Below are the code and all the weights of a small trained network. Each question names an input and a target symbol and asks about switching units off, where a switched-off unit gives its printed mean instead of its output.

import numpy as np


def w(rows, s, z=0):
    codes = np.array(rows[::2]) - 128.0
    scale = np.full(codes.shape[1], s)
    scale[-1] = z or s
    return codes * scale


def norm(h):
    return h / np.sqrt((h * h).mean(-1, keepdims=True) + 1e-5)


def softmax(a):
    e = np.exp(a - a.max(-1, keepdims=True))
    return e / e.sum(-1, keepdims=True)


def log_softmax(a):
    a = a - a.max(-1, keepdims=True)
    return a - np.log(np.exp(a).sum(-1, keepdims=True))


def net(x, mask):
    ids = ['ΛΨαβετ'.index(c) for c in x.split()]
    T = len(ids)
    res = E[ids] + P[:T]
    u = 0
    for l in range(2):
        r = norm(res)
        for j in range(3):
            rows = slice(3 * j, 3 * j + 3)
            q, k, v = (r @ M[l][rows].T for M in (Q, K, V))
            z = softmax(np.where(np.tri(T) > 0, q @ k.T / 3**0.5, -1e9)) @ v
            o = O[l][rows]
            res = res + np.where(mask[u + j], z, o[:, -1]) @ o[:, :-1]
        u += 3
    return log_softmax(norm(res)[-1] @ U[:, :-1].T + U[:, -1])


Q, K, V, O = {}, {}, {}, {}
E = w([
[159,90,155,88,117,76,155,193],'Λ',
[6,102,146,136,89,150,117,149],'Ψ',
[128,187,122,96,208,143,165,103],'α',
[165,135,153,130,141,186,190,143],'β',
[145,40,87,104,149,133,213,84],'ε',
[154,86,132,138,140,140,235,95],'τ',
],0.02)
P = w([
[117,223,51,159,89,231,173,2],'0',
[165,106,224,173,137,158,207,134],'1',
[135,90,192,134,148,125,194,148],'2',
[116,75,162,104,144,118,179,147],'3',
[107,80,152,93,139,107,174,148],'4',
[106,85,144,84,137,107,164,149],'5',
[109,87,148,74,132,110,150,149],'6',
[106,85,144,67,124,110,145,146],'7',
[110,88,152,59,115,122,131,148],'8',
[123,88,153,50,105,141,118,138],'9',
],0.009)
Q[0] = w([
[143,228,245,141,164,31,130,146],'L0H0',
[134,83,166,4,151,123,125,167],'L0H0',
[154,111,121,105,154,110,159,143],'L0H0',
[120,70,191,120,229,185,143,101],'L0H1',
[94,127,148,161,25,68,73,186],'L0H1',
[189,126,94,150,87,70,73,156],'L0H1',
[150,98,121,94,133,166,173,254],'L0H2',
[119,105,97,239,203,238,143,66],'L0H2',
[158,38,189,131,143,112,147,142],'L0H2',
],0.0089)
K[0] = w([
[64,62,139,168,201,98,195,65],'L0H0',
[52,143,142,151,95,202,91,108],'L0H0',
[55,123,103,108,157,153,68,123],'L0H0',
[91,149,117,75,110,181,168,125],'L0H1',
[94,96,102,254,118,144,11,141],'L0H1',
[112,158,196,156,89,38,57,101],'L0H1',
[115,94,206,124,103,182,148,117],'L0H2',
[232,156,88,120,127,127,197,63],'L0H2',
[155,55,86,169,101,118,142,192],'L0H2',
],0.0089)
V[0] = w([
[125,131,151,101,116,99,114,141],'L0H0',
[159,145,83,178,175,154,166,147],'L0H0',
[122,154,210,163,116,127,106,148],'L0H0',
[190,205,118,96,129,187,153,102],'L0H1',
[99,179,63,92,71,169,135,156],'L0H1',
[180,91,60,168,142,132,153,69],'L0H1',
[139,129,120,156,103,123,88,134],'L0H2',
[204,188,147,116,205,143,170,88],'L0H2',
[94,118,91,185,12,169,143,195],'L0H2',
],0.011)
O[0] = w([
[148,73,177,172,81,137,107,120,96],'L0H0',
[141,203,100,93,64,138,107,103,169],'L0H0',
[59,124,157,98,139,124,151,187,73],'L0H0',
[188,146,132,254,194,125,221,122,212],'L0H1',
[139,124,95,168,186,105,88,131,137],'L0H1',
[128,164,110,162,155,63,236,153,125],'L0H1',
[111,225,88,108,136,75,139,76,1],'L0H2',
[122,106,175,59,86,107,84,152,142],'L0H2',
[186,162,110,121,156,176,214,113,141],'L0H2',
],0.0097,0.0055)
Q[1] = w([
[168,141,109,159,125,93,142,140],'L1H0',
[80,44,172,32,116,151,125,144],'L1H0',
[131,134,33,175,86,86,122,94],'L1H0',
[117,116,61,118,157,188,170,94],'L1H1',
[130,160,72,124,71,120,72,105],'L1H1',
[139,58,159,100,62,148,204,187],'L1H1',
[107,133,129,95,118,154,3,131],'L1H2',
[87,108,90,127,96,162,86,172],'L1H2',
[217,126,168,79,85,103,138,134],'L1H2',
],0.017)
K[1] = w([
[118,122,179,149,125,143,141,163],'L1H0',
[136,134,51,169,136,136,153,5],'L1H0',
[74,67,187,79,135,124,123,147],'L1H0',
[164,110,94,170,133,134,222,154],'L1H1',
[205,121,132,82,119,54,129,189],'L1H1',
[86,143,51,128,87,187,110,121],'L1H1',
[81,143,192,99,106,92,31,101],'L1H2',
[107,87,84,86,94,156,54,129],'L1H2',
[134,185,88,107,91,146,138,79],'L1H2',
],0.017)
V[1] = w([
[137,197,203,143,200,224,112,121],'L1H0',
[111,222,134,112,110,117,152,73],'L1H0',
[169,182,212,48,46,145,195,202],'L1H0',
[144,135,171,70,185,163,120,179],'L1H1',
[131,100,201,103,12,86,70,121],'L1H1',
[84,108,201,245,84,76,114,199],'L1H1',
[110,188,112,158,191,176,185,65],'L1H2',
[117,135,157,140,255,167,163,134],'L1H2',
[155,72,109,39,155,186,156,167],'L1H2',
],0.01)
O[1] = w([
[166,132,179,157,88,72,149,45,213],'L1H0',
[225,147,133,186,95,126,131,170,174],'L1H0',
[138,204,105,232,110,234,210,82,139],'L1H0',
[128,95,136,130,83,92,131,161,144],'L1H1',
[123,215,110,6,83,158,103,84,32],'L1H1',
[178,236,48,111,154,128,48,158,100],'L1H1',
[49,134,139,97,108,174,80,146,254],'L1H2',
[58,105,112,102,92,134,129,46,249],'L1H2',
[152,28,158,149,131,27,109,77,191],'L1H2',
],0.011,0.007)
U = w([
[72,81,128,48,59,152,114,87,140],'Λ',
[34,6,193,171,49,63,113,211,1],'Ψ',
[247,116,110,109,130,16,101,132,182],'α',
[169,142,87,212,199,112,185,74,201],'β',
[134,117,48,116,175,80,92,255,143],'ε',
[163,132,67,140,104,150,101,185,103],'τ',
],0.0072,0.0053)

Each question gives the input, a string of symbols that net reads in full, and the target symbol t.
The units are the heads (3 rows each of Q, K, V and O). Each row of codes is followed by its name. A weight is (code - 128) times the scale printed after its matrix; where a second scale follows, it is the last column's (O and U).
mask holds one flag per head, layer by layer. A switched-off head (its flag False) gives its mean, the last column of its rows in O, instead of its output. The means were averaged over made-up inputs and are rounded, as every weight is.
A unit's drop is (log p(t) with every unit on - log p(t) with that unit switched off) / (log p(t) with every unit on - log p(t) with every unit switched off).
The circuit of an input: a set's keep is (log p(t) with only the set's units on - log p(t) with every unit switched off) / (log p(t) with every unit on - log p(t) with every unit switched off). Starting from all 6 units, units are removed one at a time, each time the one whose removal leaves the highest keep (on an exact tie, the one counted first), for as long as the keep stays at least 0.8.
circuit, biggest first: the units of the circuit, biggest drop first
unit that matters most: the unit with the biggest drop
which heads matter: for each layer, one digit per head in row order, 1 if its drop is at least 0.15 and else 0, layers parted by /
input Λ α Ψ α α α α, target Λ: which heads matter : 111 / 110
input Λ α Ψ Λ τ, target Λ: which heads matter : 010 / 011
input α Ψ ε ε, target α: unit that matters most : L1H1
input τ Λ Λ Λ τ Λ Λ Ψ Λ, target τ: which heads matter : 111 / 110
input α Ψ Λ α β Λ ε, target α: circuit, biggest first : [L0H1 L1H1 L0H0 L1H0]
input β τ Λ Λ ε τ Λ ε Λ Λ, target α: which heads matter : 010 / 001
input Λ α Ψ Λ Λ α Λ Λ Λ β, target Λ: circuit, biggest first : [L1H1 L0H1 L1H2 L0H0]
input ε Λ ε Λ Λ ε Ψ, target ε: circuit, biggest first : [L1H1 L1H0 L0H2]
input ε α τ Λ τ Λ Λ Λ, target α: which heads matter : 110 / 001
input Ψ τ ε, target Ψ: circuit, biggest first : [L0H2 L1H1 L1H2]
input Λ α α α α, target α: circuit, biggest first : [L0H2 L1H2]
input ε Ψ τ Λ α τ, target ε: circuit, biggest first : [L1H1 L0H2 L1H0 L0H0]
input α Λ β Ψ, target α: circuit, biggest first : [L0H1 L1H2 L1H1]
input α Λ τ α α Λ Ψ β ε τ, target α: unit that matters most : L0H2
input Λ Λ Ψ α β, target Λ: which heads matter : 010 / 010
input β α ε Ψ, target β: which heads matter : 001 / 110
input Λ Ψ α α α, target Λ: circuit, biggest first : [L0H2 L1H1]
input τ Λ α Λ Λ α Λ Λ ε Ψ, target τ: which heads matter : 111 / 111
input ε Ψ β ε ε Λ Λ ε, target ε: which heads matter : 010 / 010
input ε α β Λ Λ β Ψ Λ Λ α, target ε: unit that matters most : L0H2
input τ τ τ β Ψ, target τ: circuit, biggest first : [L1H1 L0H2]
input Λ α Λ ε Λ Λ Λ Ψ, target Λ: which heads matter : 111 / 010
input ε α Λ, target β: which heads matter : 100 / 100
input Λ Λ α Λ Λ Ψ ε, target Λ: which heads matter : 110 / 011
input α Ψ Λ β α ε Λ β, target α: which heads matter : 010 / 010
input α τ Ψ, target α: which heads matter : 010 / 111
input β Ψ ε Λ Λ α Λ ε Λ, target β: circuit, biggest first : [L0H2]
input ε β Λ ε Λ Ψ β β, target ε: circuit, biggest first : [L0H2 L1H1 L1H0]
input Λ Λ α Λ τ Λ Λ ε Λ α, target Ψ: which heads matter : 011 / 010
